Here is a tiny trained network, its code and every weight. The questions are about switching its units off for an input and a target symbol, where a switched-off unit gives its printed mean instead of its output.

import numpy as np


def w(rows, s, z=0):
    codes = np.array(rows[::2]) - 128.0
    scale = np.full(codes.shape[1], s)
    scale[-1] = z or s
    return codes * scale


def f(y):
    return y / 2 * (1 + np.tanh(0.7978845608 * (y + 0.044715 * y**3)))


def softmax(a):
    e = np.exp(a - a.max(-1, keepdims=True))
    return e / e.sum(-1, keepdims=True)


def log_softmax(a):
    a = a - a.max(-1, keepdims=True)
    return a - np.log(np.exp(a).sum(-1, keepdims=True))


def net(x, mask):
    ids = ['ΘΞΨαηλμσω'.index(c) for c in x.split()]
    T = len(ids)
    res = E[ids] + P[:T]
    q, k, v = (res @ M[0].T for M in (Q, K, V))
    z = softmax(np.where(np.tri(T) > 0, q @ k.T / 2**0.5, -1e9)) @ v
    res = res + np.where(mask[0], z, O[0][:, -1]) @ O[0][:, :-1]
    y = f(res @ A[0][:, :-1].T + A[0][:, -1])
    res = res + np.where(mask[1:17], y, B[0][:, -1]) @ B[0][:, :-1]
    return log_softmax(res[-1] @ U[:, :-1].T + U[:, -1])


Q, K, V, O, A, B = {}, {}, {}, {}, {}, {}
E = w([
[123,161,125,181],'Θ',
[52,74,114,100],'Ξ',
[87,119,156,4],'Ψ',
[162,202,127,200],'α',
[176,211,126,136],'η',
[56,103,154,143],'λ',
[127,199,198,113],'μ',
[141,166,113,142],'σ',
[102,136,130,78],'ω',
],0.013)
P = w([
[71,156,135,97],'0',
[158,87,106,165],'1',
[139,215,162,80],'2',
[68,162,109,103],'3',
[171,77,118,164],'4',
[116,226,167,100],'5',
[68,169,84,115],'6',
[179,67,132,161],'7',
[105,242,182,121],'8',
[70,180,64,127],'9',
[189,60,145,158],'10',
[100,250,188,137],'11',
],0.013)
Q[0] = w([
[236,5,12,187],'H0',
[172,118,75,142],'H0',
],0.025)
K[0] = w([
[247,4,194,141],'H0',
[177,110,151,132],'H0',
],0.026)
V[0] = w([
[182,219,150,89],'H0',
[199,120,51,5],'H0',
],0.02)
O[0] = w([
[146,152,252,149,255],'H0',
[250,77,137,8,75],'H0',
],0.014,0.0078)
A[0] = w([
[169,58,123,107,17],'N0',
[245,103,91,251,40],'N1',
[197,64,200,128,120],'N2',
[68,34,153,76,107],'N3',
[152,103,195,174,42],'N4',
[116,115,88,157,128],'N5',
[82,201,103,98,81],'N6',
[222,49,54,227,48],'N7',
[60,54,166,134,70],'N8',
[79,138,154,152,2],'N9',
[174,53,107,209,199],'N10',
[145,131,26,91,207],'N11',
[114,176,174,131,78],'N12',
[179,103,194,122,175],'N13',
[134,133,96,141,109],'N14',
[130,201,66,94,176],'N15',
],0.014,0.0062)
B[0] = w([
[106,6,144,113,140],'N0',
[88,120,72,211,156],'N1',
[206,198,137,184,230],'N2',
[97,203,107,110,140],'N3',
[136,114,184,79,221],'N4',
[128,101,208,84,163],'N5',
[131,65,85,141,182],'N6',
[63,202,50,91,145],'N7',
[136,125,92,155,146],'N8',
[160,197,134,59,198],'N9',
[159,45,162,65,153],'N10',
[206,134,156,191,158],'N11',
[148,61,88,156,250],'N12',
[40,114,91,93,245],'N13',
[150,122,148,92,137],'N14',
[68,164,142,117,153],'N15',
],0.021,0.019)
U = w([
[130,133,3,128,238],'Θ',
[113,156,120,229,173],'Ξ',
[183,199,59,47,16],'Ψ',
[240,80,53,96,127],'α',
[128,144,202,93,216],'η',
[20,144,119,94,176],'λ',
[136,71,116,27,2],'μ',
[63,22,137,185,173],'σ',
[92,231,87,108,142],'ω',
],0.0061,0.0039)

Each question gives the input, a string of symbols that net reads in full, and the target symbol t.
The units are the heads (2 rows each of Q, K, V and O) and the neurons (one row each of A and B). Each row of codes is followed by its name. A weight is (code - 128) times the scale printed after its matrix; where a second scale follows, it is the last column's (O, A, B and U).
mask holds one flag per unit, heads first, then neurons. A switched-off unit (its flag False) gives its mean, the last column of its rows in O or B, instead of its output. The means were averaged over made-up inputs and are rounded, as every weight is.
A unit's drop is (log p(t) with every unit on - log p(t) with that unit switched off) / (log p(t) with every unit on - log p(t) with every unit switched off).
The circuit of an input: a set's keep is (log p(t) with only the set's units on - log p(t) with every unit switched off) / (log p(t) with every unit on - log p(t) with every unit switched off). Starting from the 12 units with the biggest drops (on a tie, the unit counted first), units are removed one at a time, each time the one whose removal leaves the highest keep (on an exact tie, the one counted first), for as long as the keep stays at least 0.8.
units of the circuit, in order: the units of the circuit, biggest drop first
top k neurons: the k neurons with the biggest drops, biggest first
input λ α η λ η η Ψ η η, target Ψ: units of the circuit, in order	H0, N12
input λ ω λ, target λ: units of the circuit, in order	H0, N15
input Ξ η η ω α Ξ Ξ μ α, target Ξ: units of the circuit, in order	N11, H0, N15, N9
input Ξ Ξ α α η λ, target α: top 4 neurons	N9, N13, N12, N6
input ω Θ Θ Ψ η η η α Θ Θ Θ, target λ: top 3 neurons	N7, N12, N2
input μ η Ψ η Ψ α ω η η η, target η: top 3 neurons	N6, N1, N4
input Θ Ψ α, target Θ: top neuron	N6
input Θ η ω η μ, target η: units of the circuit, in order	N4, H0
input α Ξ η Θ η ω α Θ η Θ ω ω, target Θ: units of the circuit, in order	H0, N6, N4
input Θ α α α η ω, target α: top 3 neurons	N13, N9, N12
input Θ Ψ μ Θ σ η ω Θ σ η σ, target Θ: units of the circuit, in order	H0, N7
input η α λ, target η: top 3 neurons	N4, N2, N6
input Θ η σ, target Θ: units of the circuit, in order	N6, H0, N4
input α Θ η α λ, target μ: units of the circuit, in order	N5, N10, H0
input Θ Ξ Θ α α Ψ η Θ, target λ: units of the circuit, in order	H0, N7, N5
input η η Ξ, target η: units of the circuit, in order	H0
input Ξ α Θ η Ξ λ α η μ, target α: units of the circuit, in order	N12, N13, N6
input Θ α η μ α Ξ η α η ω, target ω: units of the circuit, in order	N12, N10
input η μ η η λ α Ξ, target Ξ: units of the circuit, in order	N11, H0, N9, N15
input η η σ η Ψ Θ λ ω, target α: units of the circuit, in order	H0
input ω ω Ψ η η σ μ η α, target μ: top 4 neurons	N2, N12, N9, N4
input η η Θ σ η Θ α α Θ, target α: top 3 neurons	N12, N9, N13
input ω ω η λ λ λ, target λ: top 3 neurons	N2, N5, N15
input η η η ω η Θ λ α α λ α μ, target λ: top 2 neurons	N15, N2
input α Θ α η η α μ η η μ η ω, target μ: top 4 neurons	N9, N2, N12, N4
input λ η α μ μ Θ Θ Θ σ λ η η, target λ: top 4 neurons	N15, N2, N5, N6
input λ η Ψ μ Θ η, target μ: top neuron	N2
